Here is a tiny trained network, its code and every weight. The questions are about switching its units off for an input and a class, where a switched-off unit gives its printed mean instead of its output.

import numpy as np


def w(rows, s, z=0):
    codes = np.array(rows[::2]) - 128.0
    scale = np.full(codes.shape[1], s)
    scale[-1] = z or s
    return codes * scale


def norm(h):
    return h / np.sqrt((h * h).mean(-1, keepdims=True) + 1e-5)


def f(y):
    return np.maximum(y, 0)


def log_softmax(a):
    a = a - a.max(-1, keepdims=True)
    return a - np.log(np.exp(a).sum(-1, keepdims=True))


def net(x, mask):
    res = np.array(x, float).reshape(1, 3) / 4 @ E
    u = 0
    for l in range(2):
        y = f(norm(res) @ A[l][:, :-1].T + A[l][:, -1])
        res = res + np.where(mask[u : u + 3], y, B[l][:, -1]) @ B[l][:, :-1]
        u += 3
    return log_softmax(norm(res)[-1] @ U[:, :-1].T + U[:, -1])


A, B = {}, {}
E = w([
[252,164,134,43,70,255,53,42,237,103],'x0',
[11,226,199,65,111,221,113,93,99,67],'x1',
[11,117,116,101,64,179,7,211,197,100],'x2',
],0.0061)
A[0] = w([
[151,69,97,156,101,101,110,116,154,176,194],'0.n0',
[54,126,122,117,145,91,129,244,116,137,6],'0.n1',
[137,93,107,172,83,73,149,177,60,134,200],'0.n2',
],0.011,0.0018)
B[0] = w([
[121,148,116,80,191,125,136,171,157,6,236],'0.n0',
[144,59,20,115,87,125,150,118,121,214,254],'0.n1',
[162,100,181,202,102,158,194,72,152,90,253],'0.n2',
],0.011,0.008)
A[1] = w([
[122,116,86,54,152,126,4,144,102,192,177],'1.n0',
[72,96,209,106,91,107,150,46,19,95,105],'1.n1',
[129,127,76,108,186,147,254,102,55,74,254],'1.n2',
],0.0078,0.002)
B[1] = w([
[216,163,131,168,146,247,139,157,51,140,174],'1.n0',
[100,124,154,139,92,59,68,57,63,225,164],'1.n1',
[68,179,138,104,129,100,79,169,156,106,254],'1.n2',
],0.011,0.0092)
U = w([
[101,131,95,125,127,218,110,200,46,176,113],'0',
[144,89,162,129,214,128,85,150,116,177,2],'1',
[152,141,121,101,205,91,147,184,195,46,186],'2',
[112,126,191,220,159,94,160,69,90,108,98],'3',
[68,41,41,161,74,103,162,122,158,150,151],'4',
[56,190,189,76,103,108,75,82,99,184,145],'5',
[164,138,155,86,107,250,83,112,182,76,136],'6',
],0.012,0.0059)

Each question gives the input, the list of numbers given to net, and the class t.
The units are the neurons (one row each of A and B). Each row of codes is followed by its name. A weight is (code - 128) times the scale printed after its matrix; where a second scale follows, it is the last column's (A, B and U).
mask holds one flag per neuron, layer by layer. A switched-off neuron (its flag False) gives its mean, the last column of its row in B, instead of its output. The means were averaged over made-up inputs and are rounded, as every weight is.
A unit's drop is (log p(t) with every unit on - log p(t) with that unit switched off) / (log p(t) with every unit on - log p(t) with every unit switched off).
The circuit of an input: a set's keep is (log p(t) with only the set's units on - log p(t) with every unit switched off) / (log p(t) with every unit on - log p(t) with every unit switched off). Starting from all 6 units, units are removed one at a time, each time the one whose removal leaves the highest keep (on an exact tie, the one counted first), for as long as the keep stays at least 0.8.
circuit, biggest first: the units of the circuit, biggest drop first
unit that matters most: the unit with the biggest drop
top k neurons: the k neurons with the biggest drops, biggest first
drop of u: that unit's drop, to one decimal
input [-3,7,5], class 0: unit that matters most => 0.n2
input [2,1,-8], class 5: circuit, biggest first => (0.n0 0.n2 1.n2)
input [-5,-8,-4], class 2: top 2 neurons => (0.n0 1.n2)
input [1,4,7], class 0: circuit, biggest first => (0.n2 1.n0)
input [-1,2,8], class 0: circuit, biggest first => (1.n0 0.n2)
input [-2,0,-2], class 3: top 2 neurons => (0.n2 0.n1)
input [8,-6,1], class 2: top 3 neurons => (0.n0 0.n1 1.n1)
input [3,1,-5], class 5: top 2 neurons => (0.n0 0.n1)
input [-4,3,-5], class 5: top 2 neurons => (1.n1 1.n2)
input [2,7,8], class 0: top 3 neurons => (0.n2 0.n0 1.n0)
input [1,-2,6], class 0: top 3 neurons => (0.n2 1.n0 0.n1)
input [-1,-2,8], class 0: top 2 neurons => (1.n0 0.n2)
input [-2,2,7], class 0: top 2 neurons => (1.n0 0.n2)
input [-5,5,2], class 4: top neuron => (0.n1)
input [-3,-8,-7], class 2: drop of 1.n2 => 0.2
input [0,-5,-7], class 2: drop of 1.n2 => 0.1
input [2,5,-7], class 5: drop of 1.n1 => 0.0
input [-7,7,6], class 4: drop of 0.n0 => 0.1
input [1,4,8], class 0: top 3 neurons => (0.n2 1.n0 0.n0)
